Below is a small trained network, with its code and all its weights. Each question gives an input and a target symbol and asks what happens when units are switched off, that is, made to give their printed mean instead of their output.

import numpy as np


def w(rows, s, z=0):
    codes = np.array(rows[::2]) - 128.0
    scale = np.full(codes.shape[1], s)
    scale[-1] = z or s
    return codes * scale


def norm(h):
    return h / np.sqrt((h * h).mean(-1, keepdims=True) + 1e-5)


def f(y):
    return y / 2 * (1 + np.tanh(0.7978845608 * (y + 0.044715 * y**3)))


def softmax(a):
    e = np.exp(a - a.max(-1, keepdims=True))
    return e / e.sum(-1, keepdims=True)


def log_softmax(a):
    a = a - a.max(-1, keepdims=True)
    return a - np.log(np.exp(a).sum(-1, keepdims=True))


def net(x, mask):
    ids = ['αβγεζηθλξπστφψ'.index(c) for c in x.split()]
    T = len(ids)
    res = E[ids] + P[:T]
    u = 0
    for l in range(2):
        q, k, v = (norm(res) @ M[l].T for M in (Q, K, V))
        z = softmax(np.where(np.tri(T) > 0, q @ k.T / 3**0.5, -1e9)) @ v
        res = res + np.where(mask[u], z, O[l][:, -1]) @ O[l][:, :-1]
        u += 1
        y = f(norm(res) @ A[l][:, :-1].T + A[l][:, -1])
        res = res + np.where(mask[u : u + 4], y, B[l][:, -1]) @ B[l][:, :-1]
        u += 4
    return log_softmax(norm(res)[-1] @ U[:, :-1].T + U[:, -1])


Q, K, V, O, A, B = {}, {}, {}, {}, {}, {}
E = w([
[141,141,137,53,73,62,85,182],'α',
[131,222,150,60,139,6,98,65],'β',
[168,63,205,84,108,179,119,107],'γ',
[238,148,72,64,155,64,137,124],'ε',
[72,61,72,146,86,88,138,173],'ζ',
[153,49,19,142,138,101,58,87],'η',
[175,43,159,59,102,231,104,170],'θ',
[96,75,161,103,45,203,29,93],'λ',
[97,152,95,41,160,95,91,141],'ξ',
[176,109,146,118,32,88,159,86],'π',
[242,204,178,19,112,173,37,63],'σ',
[200,31,168,147,83,2,56,108],'τ',
[152,194,60,110,75,33,62,45],'φ',
[124,90,90,102,116,117,145,47],'ψ',
],0.00085)
P = w([
[120,145,139,142,135,146,139,139],'0',
[154,37,182,32,73,138,133,100],'1',
[164,137,79,153,103,113,138,117],'2',
[185,27,143,28,113,118,104,83],'3',
[163,135,88,153,103,112,145,124],'4',
[196,27,163,45,123,95,82,75],'5',
[162,133,81,153,109,109,146,128],'6',
[192,15,153,75,119,45,65,49],'7',
[162,141,85,155,107,111,148,129],'8',
[162,5,183,83,109,54,36,50],'9',
],0.0031)
Q[0] = w([
[241,178,2,235,57,101,213,101],'0.h0',
[41,95,219,40,175,147,63,154],'0.h0',
[199,151,87,174,79,107,180,97],'0.h0',
],0.0038)
K[0] = w([
[30,193,195,248,196,166,140,179],'0.h0',
[229,55,57,3,50,81,123,64],'0.h0',
[77,180,194,180,177,145,138,161],'0.h0',
],0.0037)
V[0] = w([
[88,117,60,134,209,190,163,46],'0.h0',
[208,65,106,220,61,135,129,68],'0.h0',
[142,113,70,146,184,135,5,183],'0.h0',
],0.0026)
O[0] = w([
[203,157,223,227,86,96,122,187,7],'0.h0',
[160,100,253,107,166,125,204,68,200],'0.h0',
[129,162,202,11,29,66,104,191,70],'0.h0',
],0.0026,0.0014)
A[0] = w([
[152,43,110,137,120,36,138,133,76],'0.n0',
[113,48,142,3,174,64,126,31,69],'0.n1',
[125,134,110,105,150,117,105,143,254],'0.n2',
[115,162,131,168,105,139,116,158,185],'0.n3',
],0.0038,0.0009)
B[0] = w([
[120,198,165,64,138,240,118,98,173],'0.n0',
[190,2,124,78,16,226,159,105,254],'0.n1',
[167,78,191,132,95,149,187,75,140],'0.n2',
[131,79,151,62,136,102,164,79,120],'0.n3',
],0.0023,0.0064)
Q[1] = w([
[157,255,63,178,137,100,144,133],'1.h0',
[250,208,37,180,54,152,123,25],'1.h0',
[191,233,45,180,103,115,142,111],'1.h0',
],0.0041)
K[1] = w([
[92,200,116,170,192,107,150,150],'1.h0',
[1,154,201,152,253,144,145,199],'1.h0',
[50,224,146,177,227,117,155,190],'1.h0',
],0.005)
V[1] = w([
[156,144,49,120,165,23,218,141],'1.h0',
[131,190,128,116,93,70,93,5],'1.h0',
[28,88,148,175,77,57,135,92],'1.h0',
],0.0033)
O[1] = w([
[86,22,198,138,132,88,85,101,56],'1.h0',
[207,117,175,121,222,255,21,124,143],'1.h0',
[201,42,122,84,220,121,170,217,2],'1.h0',
],0.0033,0.00085)
A[1] = w([
[119,144,105,216,233,78,27,180,49],'1.n0',
[34,158,5,165,102,82,159,95,96],'1.n1',
[86,29,4,158,207,192,65,80,74],'1.n2',
[222,148,65,86,103,65,117,79,254],'1.n3',
],0.0032,0.00063)
B[1] = w([
[192,93,28,129,1,156,141,123,124],'1.n0',
[133,87,219,129,188,232,87,158,140],'1.n1',
[130,223,163,63,123,23,163,117,228],'1.n2',
[25,82,193,134,177,163,139,194,255],'1.n3',
],0.0031,0.0021)
U = w([
[45,164,124,37,177,115,85,149,124],'α',
[167,174,42,106,94,32,99,112,137],'β',
[67,100,184,186,197,199,142,158,122],'γ',
[75,79,186,161,96,72,53,63,2],'ε',
[111,52,116,135,170,48,170,186,210],'ζ',
[167,187,235,128,100,88,139,186,35],'η',
[38,180,123,153,63,105,191,137,233],'θ',
[186,182,73,105,183,170,169,201,73],'λ',
[104,102,77,152,85,149,43,221,33],'ξ',
[128,167,139,139,206,82,196,42,72],'π',
[129,230,109,159,122,190,64,76,101],'σ',
[139,86,103,78,66,187,184,100,244],'τ',
[205,69,166,98,174,144,54,110,131],'φ',
[183,111,95,254,107,123,158,122,89],'ψ',
],0.0077,0.00066)

Each question gives the input, a string of symbols that net reads in full, and the target symbol t.
The units are the heads (3 rows each of Q, K, V and O) and the neurons (one row each of A and B). Each row of codes is followed by its name. A weight is (code - 128) times the scale printed after its matrix; where a second scale follows, it is the last column's (O, A, B and U).
mask holds one flag per unit, layer by layer, with each layer's heads first. A switched-off unit (its flag False) gives its mean, the last column of its rows in O or B, instead of its output. The means were averaged over made-up inputs and are rounded, as every weight is.
A unit's drop is (log p(t) with every unit on - log p(t) with that unit switched off) / (log p(t) with every unit on - log p(t) with every unit switched off).
The circuit of an input: a set's keep is (log p(t) with only the set's units on - log p(t) with every unit switched off) / (log p(t) with every unit on - log p(t) with every unit switched off). Starting from all 10 units, units are removed one at a time, each time the one whose removal leaves the highest keep (on an exact tie, the one counted first), for as long as the keep stays at least 0.8.
units of the circuit, in order: the units of the circuit, biggest drop first
most important unit: the unit with the biggest drop
top k neurons: the k neurons with the biggest drops, biggest first
top k neurons in layer l: the k neurons of layer l with the biggest drops, biggest first
input α ψ η γ φ ζ ξ τ τ, target α: most important unit => 0.h0
input ε α ζ β θ, target ε: units of the circuit, in order => 0.n1, 1.h0, 0.n0, 0.h0
input π ξ θ γ ξ β β, target π: units of the circuit, in order => 0.h0, 0.n1
input β β β ψ γ φ σ, target β: units of the circuit, in order => 0.h0, 0.n1, 1.n2, 0.n0
input π θ σ, target π: units of the circuit, in order => 0.h0, 0.n1, 1.n2
input β λ ζ, target β: top 3 neurons => 0.n1, 1.n2, 1.n0
input ε η ε α γ τ ζ τ ζ, target ε: units of the circuit, in order => 0.n1, 1.h0
input ζ λ ψ γ σ τ ζ λ ε, target ζ: units of the circuit, in order => 0.n1, 1.h0, 0.n0
input α π ψ λ φ σ γ, target α: top 2 neurons in layer 1 => 1.n2, 1.n1
input σ β σ τ ζ σ β, target σ: units of the circuit, in order => 1.h0, 0.n1
input λ γ θ, target λ: units of the circuit, in order => 1.h0, 0.n1, 0.n0
input φ λ λ, target φ: units of the circuit, in order => 0.n1, 1.h0, 0.n0
input γ ζ η, target γ: top 3 neurons => 1.n1, 0.n1, 0.n0
input β θ π ζ τ φ π, target β: top 2 neurons => 0.n1, 1.n2
input φ λ τ γ λ φ β, target φ: top 2 neurons => 0.n1, 0.n0
input ζ θ π, target ζ: top 3 neurons in layer 0 => 0.n1, 0.n0, 0.n3
input η ε ε, target η: units of the circuit, in order => 0.h0
input β ξ σ, target β: top 3 neurons => 0.n1, 1.n2, 0.n0
input ζ π λ, target ζ: units of the circuit, in order => 1.h0, 0.n1, 0.n0
input ε τ α, target ε: most important unit => 0.n1
input γ ψ ε, target γ: top 2 neurons => 1.n1, 0.n1
input π ε τ β γ τ σ η θ, target π: top 2 neurons in layer 0 => 0.n1, 0.n0
input ε λ σ σ θ γ η π τ, target ε: units of the circuit, in order => 0.n1, 1.h0, 0.h0, 0.n0
input ψ θ ζ τ σ, target ψ: units of the circuit, in order => 0.h0, 0.n0
input γ π ξ β ξ π η τ β, target γ: top 2 neurons => 1.n1, 0.n1
input γ φ φ, target γ: top 2 neurons => 1.n1, 0.n1
